Below is a small trained network, with its code and all its weights. Each question gives an input and a class and asks what happens when units are switched off, that is, made to give their printed mean instead of their output.

import numpy as np


def w(rows, s, z=0):
    codes = np.array(rows[::2]) - 128.0
    scale = np.full(codes.shape[1], s)
    scale[-1] = z or s
    return codes * scale


def norm(h):
    return h / np.sqrt((h * h).mean(-1, keepdims=True) + 1e-5)


def f(y):
    return y / 2 * (1 + np.tanh(0.7978845608 * (y + 0.044715 * y**3)))


def log_softmax(a):
    a = a - a.max(-1, keepdims=True)
    return a - np.log(np.exp(a).sum(-1, keepdims=True))


def net(x, mask):
    res = np.array(x, float).reshape(1, 8) / 4 @ E
    u = 0
    for l in range(3):
        y = f(norm(res) @ A[l][:, :-1].T + A[l][:, -1])
        res = res + np.where(mask[u : u + 11], y, B[l][:, -1]) @ B[l][:, :-1]
        u += 11
    return log_softmax(norm(res)[-1] @ U[:, :-1].T + U[:, -1])


A, B = {}, {}
E = w([
[112,114,138,135,141,126,142,134,116],'x0',
[117,128,113,93,116,175,115,132,75],'x1',
[215,49,73,106,208,251,118,96,187],'x2',
[94,53,71,101,109,93,86,246,204],'x3',
[125,126,104,102,128,142,118,130,94],'x4',
[81,95,208,69,144,55,10,2,152],'x5',
[126,107,132,118,113,113,153,119,140],'x6',
[125,103,124,107,111,122,146,119,123],'x7',
],0.007)
A[0] = w([
[35,142,83,167,98,89,63,93,108,86],'L0N1',
[113,141,78,56,187,139,90,62,117,171],'L0N2',
[151,196,111,176,27,98,194,211,86,156],'L0N3',
[70,150,58,190,55,102,129,160,80,3],'L0N4',
[203,108,2,191,158,181,145,158,144,94],'L0N5',
[205,135,156,143,166,121,204,139,144,224],'L0N6',
[149,218,89,82,160,82,150,120,127,178],'L0N7',
[134,105,181,39,176,159,55,137,143,92],'L0N8',
[85,123,201,138,149,68,113,125,127,76],'L0N9',
[64,129,95,141,77,118,122,201,222,145],'L0N10',
[123,63,147,173,137,131,127,198,132,98],'L0N11',
],0.0082,0.0032)
B[0] = w([
[96,111,147,76,2,105,96,117,154,169],'L0N1',
[162,159,160,184,114,121,149,128,134,199],'L0N2',
[200,103,119,192,180,62,96,133,79,238],'L0N3',
[174,136,107,145,136,70,139,120,169,167],'L0N4',
[36,49,145,79,120,186,143,155,105,255],'L0N5',
[155,142,93,73,90,210,147,94,70,199],'L0N6',
[101,160,144,143,161,147,141,89,77,150],'L0N7',
[152,123,137,158,168,91,179,186,144,187],'L0N8',
[162,170,133,93,96,170,109,127,85,171],'L0N9',
[99,115,84,67,157,173,106,127,141,208],'L0N10',
[119,100,74,99,116,156,107,136,163,154],'L0N11',
],0.0091,0.0072)
A[1] = w([
[46,113,113,75,31,101,58,174,186,2],'L1N1',
[159,104,144,228,123,93,112,45,81,206],'L1N2',
[159,95,83,65,144,86,39,208,167,176],'L1N3',
[21,71,88,147,95,73,49,105,104,6],'L1N4',
[143,42,220,106,193,171,120,66,223,98],'L1N5',
[55,102,89,58,91,120,102,171,113,142],'L1N6',
[117,153,187,81,127,90,47,198,163,25],'L1N7',
[177,30,76,157,243,55,63,139,149,76],'L1N8',
[198,33,118,105,206,80,108,84,124,105],'L1N9',
[25,229,174,34,121,53,200,96,165,89],'L1N10',
[147,24,93,128,68,87,32,255,187,225],'L1N11',
],0.0075,0.003)
B[1] = w([
[214,42,174,71,198,91,163,49,151,181],'L1N1',
[180,45,71,125,158,92,57,204,51,198],'L1N2',
[44,210,140,74,126,33,121,107,122,211],'L1N3',
[210,70,151,134,129,139,136,90,230,150],'L1N4',
[224,183,32,173,96,32,114,190,82,191],'L1N5',
[156,95,210,119,139,84,85,89,171,190],'L1N6',
[100,148,160,87,146,36,147,74,211,155],'L1N7',
[31,219,58,196,2,86,171,200,120,198],'L1N8',
[184,159,95,216,97,90,124,135,66,175],'L1N9',
[52,138,217,138,134,135,49,120,145,160],'L1N10',
[75,233,138,51,140,65,169,167,201,254],'L1N11',
],0.0073,0.0088)
A[2] = w([
[83,148,113,150,142,59,57,150,160,205],'L2N1',
[110,108,177,102,128,161,39,99,109,63],'L2N2',
[129,179,91,133,103,100,175,169,171,3],'L2N3',
[98,254,159,62,23,81,86,130,97,202],'L2N4',
[135,73,126,180,144,108,176,191,36,185],'L2N5',
[159,103,129,135,113,201,169,106,100,25],'L2N6',
[111,86,190,133,89,55,84,97,85,190],'L2N7',
[182,78,85,166,135,103,73,113,161,206],'L2N8',
[112,224,81,120,118,70,132,157,75,120],'L2N9',
[142,142,121,68,140,180,163,144,181,105],'L2N10',
[178,67,150,182,80,128,21,90,113,58],'L2N11',
],0.0099,0.003)
B[2] = w([
[156,177,85,193,129,244,213,98,125,217],'L2N1',
[43,103,185,175,35,151,109,80,30,153],'L2N2',
[14,156,72,178,67,189,167,135,100,167],'L2N3',
[27,98,163,210,94,199,155,111,182,254],'L2N4',
[205,175,150,117,149,78,72,76,193,223],'L2N5',
[145,106,166,187,206,157,229,9,164,167],'L2N6',
[190,70,125,69,140,204,51,178,107,202],'L2N7',
[164,209,88,64,177,25,207,129,1,158],'L2N8',
[171,191,130,204,120,91,169,116,181,221],'L2N9',
[98,52,126,49,207,151,132,212,86,166],'L2N10',
[167,102,106,250,80,145,69,172,36,169],'L2N11',
],0.007,0.0099)
U = w([
[252,182,102,174,165,69,105,105,64,201],'0',
[78,186,80,175,90,72,187,175,189,254],'1',
[180,83,120,129,190,207,199,84,95,64],'2',
[82,93,75,58,175,150,156,194,143,90],'3',
[134,86,189,185,73,151,68,90,91,99],'4',
[92,126,192,71,111,71,102,92,197,103],'5',
],0.013,0.002)

Each question gives the input, the list of numbers given to net, and the class t.
The units are the neurons (one row each of A and B). Each row of codes is followed by its name. A weight is (code - 128) times the scale printed after its matrix; where a second scale follows, it is the last column's (A, B and U).
mask holds one flag per neuron, layer by layer. A switched-off neuron (its flag False) gives its mean, the last column of its row in B, instead of its output. The means were averaged over made-up inputs and are rounded, as every weight is.
A unit's drop is (log p(t) with every unit on - log p(t) with that unit switched off) / (log p(t) with every unit on - log p(t) with every unit switched off).
The circuit of an input: a set's keep is (log p(t) with only the set's units on - log p(t) with every unit switched off) / (log p(t) with every unit on - log p(t) with every unit switched off). Starting from the 12 units with the biggest drops (on a tie, the unit counted first), units are removed one at a time, each time the one whose removal leaves the highest keep (on an exact tie, the one counted first), for as long as the keep stays at least 0.8.
circuit, biggest first: the units of the circuit, biggest drop first
top k neurons: the k neurons with the biggest drops, biggest first
top k neurons in layer l: the k neurons of layer l with the biggest drops, biggest first
drop of u: that unit's drop, to one decimal
input [5,-3,4,1,0,-5,8,3], class 3: circuit, biggest first => (L0N5)
input [-4,-1,-3,0,-2,5,2,-1], class 4: top 2 neurons => (L0N9; L1N11)
input [-7,-7,1,7,-8,-3,-3,-4], class 3: circuit, biggest first => (L0N10; L0N5)
input [-1,-8,8,1,-4,-1,8,-4], class 3: circuit, biggest first => (L0N5; L2N10)
input [8,-7,-8,2,5,4,-1,1], class 5: circuit, biggest first => (L0N1; L1N1)
input [-6,-7,2,5,-7,-5,3,-7], class 3: top 3 neurons in layer 0 => (L0N5; L0N6; L0N10)
input [2,-7,2,0,-7,1,1,-6], class 0: top 3 neurons => (L1N11; L1N5; L1N8)
input [-3,7,6,2,-1,0,5,5], class 3: top 2 neurons => (L0N3; L0N5)
input [2,5,-8,-3,-2,1,6,-6], class 4: top 4 neurons in layer 0 => (L0N1; L0N9; L0N8; L0N2)
input [5,-7,0,-3,-5,-6,2,-6], class 0: top 2 neurons in layer 2 => (L2N5; L2N4)
input [8,4,3,0,-7,-1,-1,1], class 2: top 4 neurons in layer 1 => (L1N11; L1N3; L1N8; L1N7)
input [1,-4,3,4,4,0,-3,-2], class 3: top 2 neurons => (L0N5; L0N3)
input [1,-8,-5,0,-7,3,-7,-2], class 4: top 2 neurons in layer 0 => (L0N9; L0N5)
input [-5,-4,-3,-1,0,-6,-1,-5], class 0: circuit, biggest first => (L0N3)
input [-8,3,-4,-1,-1,-1,-2,3], class 0: top 2 neurons in layer 0 => (L0N3; L0N7)
input [-7,2,1,-7,7,-6,4,0], class 2: top 4 neurons => (L0N5; L1N5; L0N6; L2N6)
input [-3,-8,-5,0,-4,-5,-3,-8], class 0: top 2 neurons in layer 0 => (L0N3; L0N7)
input [5,2,3,8,-2,4,1,5], class 1: drop of L1N7 => 0.0
input [5,3,2,2,4,-2,-5,5], class 3: drop of L0N5 => 0.1
input [-7,6,-1,0,-4,7,7,-8], class 4: drop of L0N5 => 0.2
input [-1,-5,7,2,-4,7,-4,8], class 1: circuit, biggest first => (L1N8)
